Here is a tiny trained network, its code and every weight. The questions are about switching its units off for an input and a class, where a switched-off unit gives its printed mean instead of its output.

import numpy as np


def w(rows, s, z=0):
    codes = np.array(rows[::2]) - 128.0
    scale = np.full(codes.shape[1], s)
    scale[-1] = z or s
    return codes * scale


def norm(h):
    return h / np.sqrt((h * h).mean(-1, keepdims=True) + 1e-5)


def f(y):
    return y / 2 * (1 + np.tanh(0.7978845608 * (y + 0.044715 * y**3)))


def log_softmax(a):
    a = a - a.max(-1, keepdims=True)
    return a - np.log(np.exp(a).sum(-1, keepdims=True))


def net(x, mask):
    res = np.array(x, float).reshape(1, 7) / 4 @ E
    u = 0
    for l in range(2):
        y = f(norm(res) @ A[l][:, :-1].T + A[l][:, -1])
        res = res + np.where(mask[u : u + 9], y, B[l][:, -1]) @ B[l][:, :-1]
        u += 9
    return log_softmax(norm(res)[-1] @ U[:, :-1].T + U[:, -1])


A, B = {}, {}
E = w([
[146,151,102,46,139,75,121,203,195,30],'x0',
[153,169,50,102,76,62,155,66,118,147],'x1',
[98,105,88,123,144,213,140,80,204,79],'x2',
[163,173,99,115,216,125,143,152,78,181],'x3',
[96,75,135,100,37,109,178,57,143,60],'x4',
[124,83,96,98,166,123,177,147,214,171],'x5',
[204,115,175,63,139,105,107,97,36,5],'x6',
],0.0035)
A[0] = w([
[149,206,116,187,130,62,122,213,44,245,152],'0.n1',
[94,178,203,74,178,168,47,194,159,128,84],'0.n2',
[128,161,178,98,153,129,66,253,126,109,164],'0.n3',
[150,152,156,197,222,136,158,104,17,176,4],'0.n4',
[145,153,183,230,222,161,113,151,23,183,15],'0.n5',
[145,72,171,71,148,212,66,214,181,72,38],'0.n6',
[87,135,155,175,26,103,123,80,84,151,92],'0.n7',
[48,93,114,99,78,63,155,113,191,86,83],'0.n8',
[135,190,94,207,53,64,160,52,92,237,163],'0.n9',
],0.0039,0.003)
B[0] = w([
[113,149,106,157,107,54,186,165,82,177,254],'0.n1',
[102,59,139,213,139,88,147,176,150,77,151],'0.n2',
[116,100,119,178,192,86,170,118,158,82,190],'0.n3',
[169,92,172,111,166,172,18,186,138,132,167],'0.n4',
[146,134,165,98,165,166,1,183,31,179,198],'0.n5',
[113,194,120,240,89,85,80,192,175,81,154],'0.n6',
[113,132,121,164,33,88,148,141,120,123,167],'0.n7',
[143,113,142,150,153,207,72,134,63,156,167],'0.n8',
[112,192,114,163,123,162,85,186,175,93,246],'0.n9',
],0.0053,0.0035)
A[1] = w([
[189,156,114,58,153,81,130,120,70,57,82],'1.n1',
[136,40,176,122,55,134,166,29,96,115,58],'1.n2',
[128,123,157,147,60,107,173,149,153,177,143],'1.n3',
[103,105,46,118,168,206,187,94,206,220,5],'1.n4',
[141,118,136,107,65,136,192,74,113,80,98],'1.n5',
[206,158,92,23,135,110,100,92,119,43,22],'1.n6',
[141,130,137,122,241,93,92,145,44,195,89],'1.n7',
[190,146,181,146,164,149,1,140,59,166,86],'1.n8',
[86,97,98,127,163,170,135,157,123,208,198],'1.n9',
],0.0059,0.0031)
B[1] = w([
[91,227,144,76,209,106,187,66,209,189,180],'1.n1',
[82,66,123,84,60,168,81,126,61,63,182],'1.n2',
[135,164,89,128,159,167,98,88,86,101,178],'1.n3',
[131,13,47,63,98,236,200,53,252,208,207],'1.n4',
[120,147,204,95,119,113,75,79,95,104,172],'1.n5',
[66,253,224,118,219,92,163,70,154,139,175],'1.n6',
[229,21,182,28,106,143,119,144,51,151,247],'1.n7',
[166,110,159,144,152,246,44,132,201,168,252],'1.n8',
[181,132,122,92,143,153,146,63,137,106,235],'1.n9',
],0.0066,0.0038)
U = w([
[19,49,199,77,4,179,36,35,8,21,66],'0',
[58,40,170,250,207,84,131,232,230,2,253],'1',
[34,250,227,21,235,38,205,14,189,80,60],'2',
[103,11,18,55,109,240,239,32,238,222,110],'3',
[65,217,22,225,15,80,103,178,31,233,72],'4',
[214,70,109,62,228,6,238,220,51,205,38],'5',
[233,43,235,107,207,236,11,193,29,236,236],'6',
],0.0083,0.0017)

Each question gives the input, the list of numbers given to net, and the class t.
The units are the neurons (one row each of A and B). Each row of codes is followed by its name. A weight is (code - 128) times the scale printed after its matrix; where a second scale follows, it is the last column's (A, B and U).
mask holds one flag per neuron, layer by layer. A switched-off neuron (its flag False) gives its mean, the last column of its row in B, instead of its output. The means were averaged over made-up inputs and are rounded, as every weight is.
A unit's drop is (log p(t) with every unit on - log p(t) with that unit switched off) / (log p(t) with every unit on - log p(t) with every unit switched off).
The circuit of an input: a set's keep is (log p(t) with only the set's units on - log p(t) with every unit switched off) / (log p(t) with every unit on - log p(t) with every unit switched off). Starting from the 12 units with the biggest drops (on a tie, the unit counted first), units are removed one at a time, each time the one whose removal leaves the highest keep (on an exact tie, the one counted first), for as long as the keep stays at least 0.8.
units of the circuit, in order: the units of the circuit, biggest drop first
k most important neurons: the k neurons with the biggest drops, biggest first
k most important neurons of layer l: the k neurons of layer l with the biggest drops, biggest first
drop of u: that unit's drop, to one decimal
input [0,0,8,7,-3,0,0], class 3: units of the circuit, in order => 1.n4
input [8,-7,-3,2,8,-7,1], class 2: 2 most important neurons => 1.n1, 0.n9
input [5,1,0,0,-4,2,2], class 2: 3 most important neurons => 0.n9, 1.n8, 1.n1
input [3,-6,-7,-5,-5,2,7], class 1: 3 most important neurons => 0.n3, 0.n6, 0.n2
input [-2,2,3,5,7,7,6], class 2: 2 most important neurons => 1.n6, 1.n1
input [-4,3,-4,-6,-6,3,-4], class 4: 2 most important neurons => 0.n1, 0.n9
input [-1,-4,-1,-7,-8,3,1], class 1: 3 most important neurons of layer 0 => 0.n2, 0.n6, 0.n3
input [3,-6,4,5,6,5,5], class 2: 2 most important neurons => 0.n9, 1.n6
input [2,-7,-5,-4,1,-5,-7], class 1: 2 most important neurons => 0.n3, 0.n2
input [-4,7,1,3,4,-4,-7], class 4: 2 most important neurons => 0.n9, 0.n7
input [-6,7,-8,5,3,1,-3], class 4: 2 most important neurons => 0.n9, 0.n1
input [7,0,8,7,-3,-5,-3], class 1: 2 most important neurons of layer 0 => 0.n2, 0.n6
input [-1,-3,1,6,8,2,8], class 2: 2 most important neurons => 1.n1, 1.n6
input [3,5,-6,-6,-4,-1,2], class 2: units of the circuit, in order => 1.n1
input [-2,8,1,-1,5,-1,-2], class 0: 2 most important neurons of layer 1 => 1.n5, 1.n1
input [-2,1,-4,-7,8,-1,-8], class 0: 2 most important neurons of layer 0 => 0.n1, 0.n6
input [6,-2,-2,8,0,-6,-8], class 5: drop of 0.n1 => 0.1
input [1,-7,-6,-1,0,3,2], class 1: drop of 0.n3 => 0.2
input [5,-5,5,-5,3,-6,-5], class 1: drop of 1.n2 => 0.1
input [6,1,-7,-3,-4,2,-7], class 5: units of the circuit, in order => 1.n8
input [7,-2,3,2,-8,4,7], class 1: drop of 0.n2 => 0.5
